Here is a tiny trained network, its code and every weight. The questions are about switching its units off for an input and a class, where a switched-off unit gives its printed mean instead of its output.

import numpy as np


def w(rows, s, z=0):
    codes = np.array(rows[::2]) - 128.0
    scale = np.full(codes.shape[1], s)
    scale[-1] = z or s
    return codes * scale


def norm(h):
    return h / np.sqrt((h * h).mean(-1, keepdims=True) + 1e-5)


def f(y):
    return np.maximum(y, 0)


def log_softmax(a):
    a = a - a.max(-1, keepdims=True)
    return a - np.log(np.exp(a).sum(-1, keepdims=True))


def net(x, mask):
    res = np.array(x, float).reshape(1, 2) / 4 @ E
    u = 0
    for l in range(3):
        y = f(norm(res) @ A[l][:, :-1].T + A[l][:, -1])
        res = res + np.where(mask[u : u + 8], y, B[l][:, -1]) @ B[l][:, :-1]
        u += 8
    return log_softmax(norm(res)[-1] @ U[:, :-1].T + U[:, -1])


A, B = {}, {}
E = w([
[138,198,3,116,194],'x0',
[145,253,111,203,48],'x1',
],0.0059)
A[0] = w([
[90,56,173,254,149,175],'L0N0',
[52,57,60,145,245,3],'L0N1',
[172,193,30,202,85,135],'L0N2',
[28,106,238,66,189,216],'L0N3',
[190,84,110,77,32,139],'L0N4',
[77,150,136,234,114,123],'L0N5',
[240,175,46,56,204,108],'L0N6',
[201,7,80,130,151,135],'L0N7',
],0.0053,0.0013)
B[0] = w([
[72,100,53,151,88,192],'L0N0',
[205,75,108,162,107,226],'L0N1',
[204,32,158,53,50,248],'L0N2',
[212,254,98,156,168,241],'L0N3',
[137,172,109,105,152,159],'L0N4',
[199,105,68,148,176,179],'L0N5',
[2,104,74,149,111,252],'L0N6',
[178,133,90,130,50,211],'L0N7',
],0.0052,0.0044)
A[1] = w([
[169,115,97,149,118,177],'L1N0',
[134,115,255,122,115,213],'L1N1',
[162,125,82,73,118,26],'L1N2',
[52,115,161,158,114,33],'L1N3',
[118,76,118,52,200,241],'L1N4',
[144,192,82,210,193,104],'L1N5',
[129,139,92,72,159,11],'L1N6',
[171,115,160,175,127,254],'L1N7',
],0.0083,0.00089)
B[1] = w([
[101,98,246,138,166,255],'L1N0',
[36,202,20,117,223,218],'L1N1',
[54,149,146,121,143,247],'L1N2',
[3,145,65,97,136,140],'L1N3',
[215,228,205,218,69,231],'L1N4',
[56,58,135,106,61,198],'L1N5',
[140,135,107,146,223,189],'L1N6',
[112,98,25,78,146,220],'L1N7',
],0.0059,0.0042)
A[2] = w([
[245,204,142,157,111,200],'L2N0',
[130,100,171,88,126,4],'L2N1',
[63,182,151,133,163,145],'L2N2',
[186,95,121,91,97,119],'L2N3',
[156,160,153,148,95,43],'L2N4',
[104,153,87,125,140,30],'L2N5',
[118,57,108,137,100,228],'L2N6',
[127,173,88,140,78,206],'L2N7',
],0.011,0.0016)
B[2] = w([
[221,49,250,165,159,242],'L2N0',
[80,107,97,128,65,141],'L2N1',
[32,105,1,176,123,185],'L2N2',
[85,132,95,169,182,172],'L2N3',
[203,146,179,142,208,157],'L2N4',
[77,151,88,145,180,214],'L2N5',
[104,169,215,66,55,215],'L2N6',
[155,74,145,142,206,254],'L2N7',
],0.0056,0.0055)
U = w([
[25,132,9,161,202,201],'0',
[251,88,193,174,193,214],'1',
[41,114,199,55,56,170],'2',
[169,200,110,85,116,2],'3',
[174,159,99,83,105,18],'4',
],0.013,0.005)

Each question gives the input, the list of numbers given to net, and the class t.
The units are the neurons (one row each of A and B). Each row of codes is followed by its name. A weight is (code - 128) times the scale printed after its matrix; where a second scale follows, it is the last column's (A, B and U).
mask holds one flag per neuron, layer by layer. A switched-off neuron (its flag False) gives its mean, the last column of its row in B, instead of its output. The means were averaged over made-up inputs and are rounded, as every weight is.
A unit's drop is (log p(t) with every unit on - log p(t) with that unit switched off) / (log p(t) with every unit on - log p(t) with every unit switched off).
The circuit of an input: a set's keep is (log p(t) with only the set's units on - log p(t) with every unit switched off) / (log p(t) with every unit on - log p(t) with every unit switched off). Starting from the 12 units with the biggest drops (on a tie, the unit counted first), units are removed one at a time, each time the one whose removal leaves the highest keep (on an exact tie, the one counted first), for as long as the keep stays at least 0.8.
units of the circuit, in order: the units of the circuit, biggest drop first
unit that matters most: the unit with the biggest drop
k most important neurons: the k neurons with the biggest drops, biggest first
k most important neurons of layer l: the k neurons of layer l with the biggest drops, biggest first
drop of u: that unit's drop, to one decimal
input [4,-5], class 1: units of the circuit, in order -> L1N4
input [1,-3], class 2: 4 most important neurons -> L0N2; L0N1; L0N3; L2N6
input [-7,7], class 0: 2 most important neurons -> L1N1; L0N3
input [5,6], class 1: 2 most important neurons of layer 2 -> L2N7; L2N2
input [-8,-7], class 0: 2 most important neurons -> L1N1; L0N2
input [6,7], class 1: 2 most important neurons of layer 1 -> L1N1; L1N7
input [3,2], class 2: units of the circuit, in order -> L0N3; L0N2; L2N6
input [-4,1], class 0: 2 most important neurons -> L0N1; L0N7
input [7,-8], class 1: 3 most important neurons -> L1N4; L0N1; L1N1
input [-1,2], class 2: 2 most important neurons of layer 0 -> L0N3; L0N5
input [6,-7], class 1: 3 most important neurons -> L1N4; L1N1; L0N1
input [6,-8], class 1: 2 most important neurons -> L1N4; L1N1
input [0,3], class 2: 2 most important neurons of layer 1 -> L1N4; L1N7
input [-3,2], class 2: 4 most important neurons -> L0N5; L0N0; L1N4; L0N6
input [2,-4], class 1: most important neuron -> L1N1
input [-3,0], class 2: 3 most important neurons -> L0N0; L0N2; L0N3
input [-2,-1], class 2: 4 most important neurons -> L1N5; L0N2; L1N1; L1N4
input [-2,-2], class 2: 2 most important neurons -> L1N5; L0N2
input [-1,3], class 2: 2 most important neurons of layer 0 -> L0N3; L0N5
input [-3,1], class 2: unit that matters most -> L0N0
input [-7,-7], class 0: drop of L0N5 -> 0.9
input [1,0], class 2: drop of L0N2 -> 0.1
input [-8,-3], class 0: drop of L1N1 -> 1.2
input [-7,-3], class 0: drop of L1N1 -> 1.2
